Rows lie near named flat spaces through zero. A row that begins with a name and a colon came from that space; any other row is followed by the name of its block's space that it lies nearest.
hn-cc: [-41 -22 -60 -36 -28 -52  -4   6  23  -5  -9 -13  20  13 -39   9 -44  26
  -5  -4  16 -13  -3  19 -43  12  25   2  18  -2 -24]
dc-jt: [ 11   6  25  18  15  21  15   1  -1   9  -5 -11   2  15  37  -5  12 -10
  -3   4 -15   3  15 -13  14 -17 -19  -2   0  -8  12]
hn-cc: [ -4   0   4  10   7 -11   3   0   4   2  -2   5  -3  -7 -17 -12  -1 -10
  -2   8   3  12  -6   5  -7  -7  -9  -7   0  -7  -4]
hn-cc: [-15  -8 -47 -24 -22 -30  45  -8   1  19 -19  -4  -7  -6  -9   7 -15  29
  -2  -7   7  23  -2  20   0  20   8  -5  21   5  -8]
mz-gl: [-15 -14 -14  -7   1   1  22  -9   7  19   3 -25  11  27  10  -1 -14  19
   9 -18   1  17  12  -9   4 -21   3  11   0 -12  10]
hn-cc: [  0  23 -12  23  15  20  16  -5 -14 -10  18   6 -36   1  17   6  33  -9
  14  -6  -8   7   4  11  16   3 -13   7  13   0   4]
fd-fg: [  0  -7  -2 -13 -15 -23  -2  -2  14   3  -2 -20  15  11 -12  12 -27   9
  -5   1   0  -6  15   3 -15   5  -2   8   2  -4   7]
dc-jt: [-28 -34 -25  -4 -31 -22  16 -19  -1  -4  12   9  21  -3 -23  17  -2   5
   2 -20  54  11  -8  15 -12   0   9   5  -7   6  -4]
hn-cc: [  6   9  10  32  12  -2   7 -10  -5 -11   8  22 -19  -8  -2  -5  21 -19
  -4   0   3  10  -2  17   5   3 -15 -10   3   4  -6]
mz-gl: [ 32  31  23  17  15   3  11   1  -8   3  -6   6 -33 -23   2  -4  15 -15
  -2  19 -27  15   5   8  18  16 -26  -6   8   1  11]
bs-hz: [ 15  -4  32   7  12  33   5 -11  -1  17   1 -12   5  32  37  -4  -3  12
   6  -3  -9  -2   8 -21  17 -31  -7   6 -13 -10   8]
bs-hz: [  8 -20  20   9  27  29  -7  -1 -27  12 -11  41 -22 -24  10 -26  32  14
  27   9  18   8 -39 -15  31 -31   4 -22 -20  10 -24]
bs-hz: [ -4 -25  -3 -29 -22 -42   6  -8  30  23 -18 -32  31  26 -22   4 -61  30
 -10   4   1   3  14   1 -26  -7   2   4  -1 -13   0]
fd-fg: [ -7 -10 -20 -31   4  -1 -20  23   6   5 -22 -17  15  17  24  -1 -18  30
   2   0 -22 -31   7 -17  -3   1  24  -3   9   6 -11]
mz-gl: [  2   2   1  10  14  -7  15  -6   7  11 -17  12 -15  12   3 -21  -9  10
  -6  11 -13   9  -9   9  -2 -12  -5 -19   9  -6 -24]
bs-hz: [ 11  -6  19  -7  -6   2  13  -2   2  17 -12 -16   7   8  15   6 -10   9
   1  12  -1   1  10  -9   5 -11 -16   2  -4  -7  10]
dc-jt: [-29  -9 -34   4   6   5  -3  21  -3 -19 -21  19   4  15  43  -3  22   3
  -9   3   3 -38  -4   4 -10  -1  12 -23  22  13 -36]
hn-cc: [-17  -9 -23  -5   1 -22 -12   1   5  -7   4  13  -1 -11 -36 -11  -9   3
   3  -6  10   7 -17  10 -14   3  17  -6   0   2 -16]
dc-jt: [-14  28 -16   8  20  41   5  12 -15  -5   8   9 -31   0  15 -14  31 -11
  14  10 -10   0 -20  -7   8 -15   0   3   9 -13  -8]
dg-zz: [-21  -2  -5  21  17  37 -30  29  -9 -36  -3  14  16  25  72   4  44 -20
  -8  -2  -2 -63   9 -15  -3 -10   9 -13  10  15 -20]
hn-cc: [  7 -11  30  19  15  -9   4  -2  13   6 -13 -15  -6  36  26   4 -11   9
  10  30  -2 -20  20  -1 -10 -38 -42  -5   4 -15  -9]
dg-zz: [ 15  13   3 -10 -10  17 -10  15 -19 -11  -7  15 -10 -32  13  14  25  -7
   0  14   1 -19  -9  -2  12  26   2  -2   1  18   2]
hn-cc: [-46 -22 -66  -7   9 -27  13  -2  17   0   6 -22   6  45   4  -3 -20  32
  11 -37  -3   3  16  10 -15 -12  24   5  23  -4 -15]
bs-hz: [-25 -31 -15   2  -5 -18 -23  -4  14 -18   5   0  20  37   6  11 -16  16
   3  -9  23 -37   6   7 -26 -17  10  -1   1   5 -25]
bs-hz: [ 11   3  21   6  -6   8  -3  -9  -1  -1   5   7   3  -1  -4   2   0  -9
  -6   6   7   0  -5   0  -1  -2  -6   2 -10  -2   2]
fd-fg: [ 19  -9  36  33  26  36  16 -25  -3  11  -6   8 -19  58  70  -4  10  25
  10   3  -8 -18  10  -4  23 -44 -22 -10  -2  -2 -21]
fd-fg: [ 17  24  18  16 -16   6  31 -10  -2   1   0   0   3 -11  10   8  12 -31
 -28   1  -6  20  13  10   7  24 -18   0   4  -1  22]
dc-jt: [ 44  -4  53  -7   3   1  -5 -13  -1  27   5 -18   6 -20 -20  -2 -18   5
  10  -3 -10  32   9 -20  26  -3 -11  13 -30  -2  38]
dc-jt: [-19 -47  -3  -2 -16 -32 -27   0   2 -15   9  11  37 -18 -29  10  -1  -5
   4 -18  49  -7  -3   1 -14   0  13  -3 -20  17  -2]
mz-gl: [ 29 -12  43  12  14  27  21 -22 -12  30   0  -1  -5   4  23  -8   8  12
  14  -9   0  29   2 -18  39 -26 -13   1 -22  -2  17]
fd-fg: [ 13  17  -6   4  17  17  21 -12  -2  13  -4  -3 -34  28  28  -4  -3  27
  10   0 -30   3   5   5  17  -7  -4   0  15  -4 -10]
mz-gl: [-27  -9 -40 -25 -27 -49  33  -8  20  18 -16  -8  11  -4 -50  -9 -41  13
 -15   4  13  32 -11  22 -30   9   8  -5  13 -15 -12]
dg-zz: [-23   9 -14  -3   4  -2  -5   4   9  -1   9  -4  -3   5 -32 -16 -12  -9
   3   9   2   9 -16   0 -23 -17   3   6   0 -23  -7]
bs-hz: [-36 -48 -37 -36 -32 -74  -6  12  30   2 -26 -26  41  14 -30  18 -52  30
  -3  12  30 -23  13  11 -48  -2   3  -4  11  -2 -17]
hn-cc: [-20   8 -31 -15 -11 -13 -18   9   2 -19  14  -2  -7  -9 -32  12  -5  -2
   8   5  10 -13  -8  10 -22  13   9  13   8  -3  -5]
dc-jt: [-32  -5 -36  -1 -15  -8  27   4   3  -4  10 -26  18  11  13  19   9  -9
  -1 -20  14   7  23   3  -8   3  -3  15  15  -6  20]
mz-gl: [ -6  15 -18 -27  -7 -31 -17  20  16   0 -21   0  -4 -15 -43 -14 -33   4
 -12  31 -18  -8 -17   9 -31  16  10  -9  12  -9 -20]
dg-zz: [ 41  -7  69  33  10  13  23 -19  -6  20   6 -17   8   0  28   8  15 -17
   3  -4   1  28  32 -14  34 -17 -44   6 -22  -2  44]
bs-hz: [-13  -1 -16  27  10   7 -15  -3  -3 -32  20  18   1  16  22   6  26 -14
  -8 -30   3 -21  10  12  -1  11  14  -4   8  18 -11]
bs-hz: [ 34  24  41  15   5  15  38 -10   6  25  -2 -36   4  16  34   3  -4 -15
 -15  -3 -36  29  39 -11  24   0 -32  11   1 -15  45]
dg-zz: [-11   8  -3  -3   5   1 -23  -1  10  -8  21 -11  -8  14 -32  -3 -18  -1
  14   9   1  -6  -8  -2 -22 -18   0  17  -5 -21  -3]
fd-fg: [  9   6   2   2  -8 -29  10   4   3   0  -9   1   0 -28 -19   3   0 -15
 -12   7  -3  15   8  13  -2  26 -12  -7   7   6  10]
bs-hz: [-18  -9 -25  -5 -24 -43   3  13  10 -18  -9 -13  16  -5  -3  29  -4  -8
 -11   9  16 -21  23  19 -26  24 -14  -1  20   8   2]
dg-zz: [ -7  -9  -7  -3  -1   3  35  -4   6  20 -18 -21   6  35  42   4  -8  21
  -1   1  -6  -1  18  -4   5 -18 -12  -2  13  -9   0]
mz-gl: [ 19  28   1   1  29  -6  10  -9   4  23   7  -8 -36 -11 -38 -30 -17   7
  11  -6 -42  49  -6   2  16   3   2   4   2 -15  11]
hn-cc: [-10   5 -23  -3   4  -6 -15   1  -6 -11   3  34 -20 -24 -37 -17   4   1
   3   1   7   4 -35  14  -8  11  22 -12   1   7 -28]
mz-gl: [ 21 -10  45   8 -11   9 -11  13   1 -11 -21 -13  15  24  63  35   8  -2
  -5  40   7 -62  30  -9  -6 -13 -42  -3   2   6   1]
dg-zz: [-31 -13  -4  43  27  37  -3  -3   5 -21  26 -12  32  64  70  -4  30 -20
  -8 -50  -2 -19  33 -17   5 -33  10   4   1  -1   6]
dc-jt: [ 24   2  22  -7  -7 -22   1 -10   4  14   1  -5  -3 -24 -41  -2 -21   0
   0   5  -2  28  -1   4   3  11  -8   5 -12  -3  17]
dc-jt: [-12 -22 -14  -9 -33 -17  24 -28   5   7  11  -3  19   8 -19  17 -17  11
  -5 -22  36  19   0  14  -7   4   8  11  -8   1   5]
dg-zz: [ 15  11   6  17   9 -14  26 -21   8  10  -6   5 -27  16   0  -6 -12  11
  -4   6 -16  17   6  22   3   0 -18  -9  13  -5 -12]
hn-cc: [ 19 -22  36  -2  -3  -5 -20  -2   4   6  -5  -5  22   1   3   4 -12   5
   0   3   8 -10   8 -13   3 -10  -5  -1 -20   6   7]
bs-hz: [ 21   8  18  17  27  19  15  -9 -12  17  -2  13 -20 -11  12 -23  18   1
   5 -11 -20  31  -5  -6  34  -5  -1 -11  -6   4   5]
fd-fg: [ -6   9 -15  13   7   4  53  -6   1  19 -23   1  -9  18  37 -15   8   3
 -17  -3 -18  22   7   9  12  -3  -9 -18  22  -5  -8]
fd-fg: [ 12   8  10   0  15  23 -32   9 -14 -11  12  12 -15 -16  -2  -2  18  -2
  17   1  -6 -13 -12 -11  13   1   9   5 -10   8   1]
dg-zz: [  9 -13  11  -7 -26 -24  22  -3  -5  11 -25  19  13 -40 -17   2   1  -8
 -19  16  24  18 -12  11   1  19  -9 -19  -5  11  -1]
bs-hz: [ 16 -16  26  17 -13  12  -3 -15  -9 -13  -3  23   9  10  38  21  18   0
 -11  -1  23 -29   5   7   8   3  -7 -11  -7  22 -12]
dc-jt: [-10   4   5  14  20  34 -43  10   0 -27  24  -3   4  34  29   4  14  -7
  11 -10  -6 -43   7 -16  -6 -20  10  12  -5  -1  -5]
mz-gl: [-13 -10 -11  -3 -17 -23 -10  -4   8 -13   0  15   9  -3 -25   4 -12  -2
 -11   3  21 -11 -11  16 -24   8   8  -7   1   4 -19]
dg-zz: [  2  -3  -7 -19 -11 -25   1  -8   5  14   4  -3   0 -25 -55  -6 -25   7
   4  -3   6  32 -14   5  -5  10  10   7 -10  -5   8]
dg-zz: [-24 -10 -40 -10 -19  -6  53 -15   9  17 -15 -14   7  42  35   9 -15  29
 -11 -14   3   5  12  13  -4  -4   5  -2  23  -5 -13]
mz-gl: [-42   2 -64 -49 -15  -4  17  15  12  19 -18 -19  10  16 -14 -15 -34  30
  -3   1  -8   4 -21  -6 -23  -4  37   4  18 -20 -19]
hn-cc: [  4  15   0 -18 -20  13 -10  10  -2  -7   0  -6   7  -7   2  15  -2  -7
  -9  12  -2 -20  -2  -5  -8  16   5  10   0   0   6]
mz-gl: [ -4   2  -3   0  33  21  15  16  -4  24 -12 -20   0   9  32 -26  10   7
  11 -10 -31  20   8 -28  24 -23   3  -4   3 -10  13]
fd-fg: [  7  13  30 -11  -2 -11 -45  30  13 -12  -7 -12  13 -19 -31  -2 -16 -27
  -6  45  -7 -27  -3 -14 -31  -2 -17   4  -8 -15   6]
dc-jt: [  7  -3  10   4  -4   3  22 -10  -1  12   6 -20   4   8  13  12   1   1
   5  -7   2  15  19  -4  11  -6 -17  12  -2  -5  24]
fd-fg: [-14  -2 -25   5  25  28  -4   8 -21  -3  20   6  -5 -17  10 -14  37  -4
  20 -42  -5  21  -6 -17  31   1  28   5  -5  12  14]
fd-fg: [  6   7   8  14  17  13   9   1  -2   5   5 -12  -2   9  23  -5  12  -7
   2 -13 -18  11  17  -9  16  -6  -7   3   2  -2  16]
mz-gl: [-18  11 -29 -17  11  19  18   8  10  15 -13 -30 -10  53  41  -4 -18  32
   8   7 -30 -17  11 -10  -5 -24   2   8  23 -21 -12]
fd-fg: [ 16 -18  19   3 -23 -27 -26 -12  -7 -19  19  20   8 -41 -44  24   4 -13
   3  -5  38  -1  -4  15  -3  26  -2   5 -21  23  11]
dg-zz: [ 20  17  12  21  29  13 -17  10  -9 -13  -5  19 -24  -7  25 -10  25  -8
  -1   2 -29 -14   3   2  17  11  -2 -16   8  16  -9]
dc-jt: [-13  -6 -20 -17 -25 -36  11  -5  13   6  -1  -6  23 -18 -46  -2 -26  -7
 -20 -12  10  27  -3  12 -18  23  15   1   0  -2   8]
[  3   5  20  25  22   3  14  -5   8   9  -3  -6  -7  20  12 -16   1  -9
  -1   8 -13  12   9  -2   1 -26 -23  -6   2 -16   0] : dg-zz
[ 16  33  -9   2  21  25 -26  22 -22 -21   2  28 -31 -37   8  -8  38 -14
   2  -2 -31 -12 -14  -1  22  35  19  -9   9  23  -5] : dg-zz
[ 17  -6  22   0 -14 -35  18 -13  16  17 -12 -11  14  -6 -24   0 -29  -3
 -18   7  -1  24  13  10  -7   9 -17  -5  -4  -5  13] : bs-hz
[ 14 -14  39  28  18  56 -28   4 -24 -20  10  21   8  13  70  10  51 -10
  10 -10  13 -42   5 -24  29 -21  -2  -4 -19  22  -1] : mz-gl
[ 24  -5  28  22  17  18  31 -15  -3  18 -28  10 -22  38  66  -4   7  27
   0  17 -15 -12  10   3  22 -25 -26 -22  10   3 -23] : hn-cc
[-12 -10  -8 -17 -15   6   1   9   7   0 -13 -19  16  32  32  17 -12  17
  -1  15   5 -36  10  -8 -15 -14  -4   5   8  -6  -8] : mz-gl
[  4  15  17  21  16   4  -8  -5  -3  -4  16  16 -16 -20 -34 -19  10 -26
   4   6   1  23 -17   3  -1  -7  -8  -1 -11 -11   2] : bs-hz
[  3  23 -12  -5 -17 -25 -24   6   0 -27  -2  38 -18 -43 -53  -1  -2 -21
 -20  23   5 -10 -30  30 -26  43  11 -14   8  12 -26] : mz-gl
[ -4  -8 -27 -33 -20  -5  24  -2   6  18 -45   8  -6  30  32   2 -29  51
 -13  24  -7 -28 -14  11  -9   1  13 -21  22   4 -46] : hn-cc
[ 14  20  12  10   3  15  -9 -14  -5  -8  15  20 -23  -4 -15  -4   4  -6
   0   4  -4   2 -16  10   2   5   2   2  -5   0  -9] : bs-hz
[-26 -32 -24   3 -37 -60  25 -29  19  -3  23 -16  30   1 -52  24 -26  -6
  -7 -31  48  33  19  29 -26  11  -5  15  -3  -2  18] : mz-gl
[ 11   9  19  15 -33  14  25 -22 -12  -8   2  33   5 -19   3  13  21 -27
 -29   4  31   7 -15  19   3  22  -7  -8  -8  10  -2] : fd-fg
[  9  18  33  27  15  30  23  -1   2   8 -16   4  -8  27  44 -16  12 -16
 -15  28 -16  -5   2  -6   2 -28 -29 -14   6 -19 -10] : fd-fg
[ 17  -1  28  17   6 -18  -5   0  13  -4   3 -26   9  16  13  16  -9  -9
  -2   3 -13  -9  39   0  -3  -1 -30   7   2  -2  23] : dc-jt
[ 22   9  11   1   5 -49 -24  12  19 -11 -26   8 -10 -11 -21  -3 -26   1
 -19  29 -28 -21  10  22 -22  28 -12 -23  16  11 -20] : dc-jt
[ 24  23  38  14  18  32  14   4 -13  16   7 -15 -13 -17  13  -6  23 -22
  11  10 -17  26   8 -22  28 -12 -28  12 -11 -14  37] : dg-zz
[  0  13  -4   6   2  29  -2   8 -16 -13  -7  27 -12  -7  30  -1  30  -7
  -6   9   0 -21 -16   1   9   8   6 -12   6  11 -18] : mz-gl
[-29 -16 -40 -27 -27  -5 -13  -5  -6 -10  15  17  10 -18 -42   6  -6  10
   6 -15  39   0 -33   6 -15  10  38   8  -9   6 -15] : fd-fg
[-28 -15 -26  -9   1   9  10   5   4   8  -4 -11  22  24  20  -9  -3  11
  -2 -19   3   0   1 -12  -2 -16  20   0   3  -6  -5] : fd-fg
[ 29  21   6  -5  -3 -11 -12 -11  -6  -6   9  12 -42 -23 -34  13  -7  11
  14  15  -9   2  -9  21   5  26  -8   8   2   8  -2] : fd-fg
[ 11  -4  15  16 -11 -11  11 -12   0  -4   7   3  17 -11   1   9   8 -21
 -19 -19   7  15  16   8   7  20  -5  -2  -5  12  19] : hn-cc
[-72 -11 -88   3 -23 -29  31   6   7 -26   3  11  19   9  -2   6  15 -15
 -22 -29  32  -1  -2  31 -34  20  25 -10  34   5 -25] : mz-gl
[ 19  17  17  15  18 -41  16 -20  23  20   2 -13 -28   2 -53 -21 -38   2
   1  12 -27  46   7  20  -9  -5 -26   0   4 -24   6] : bs-hz
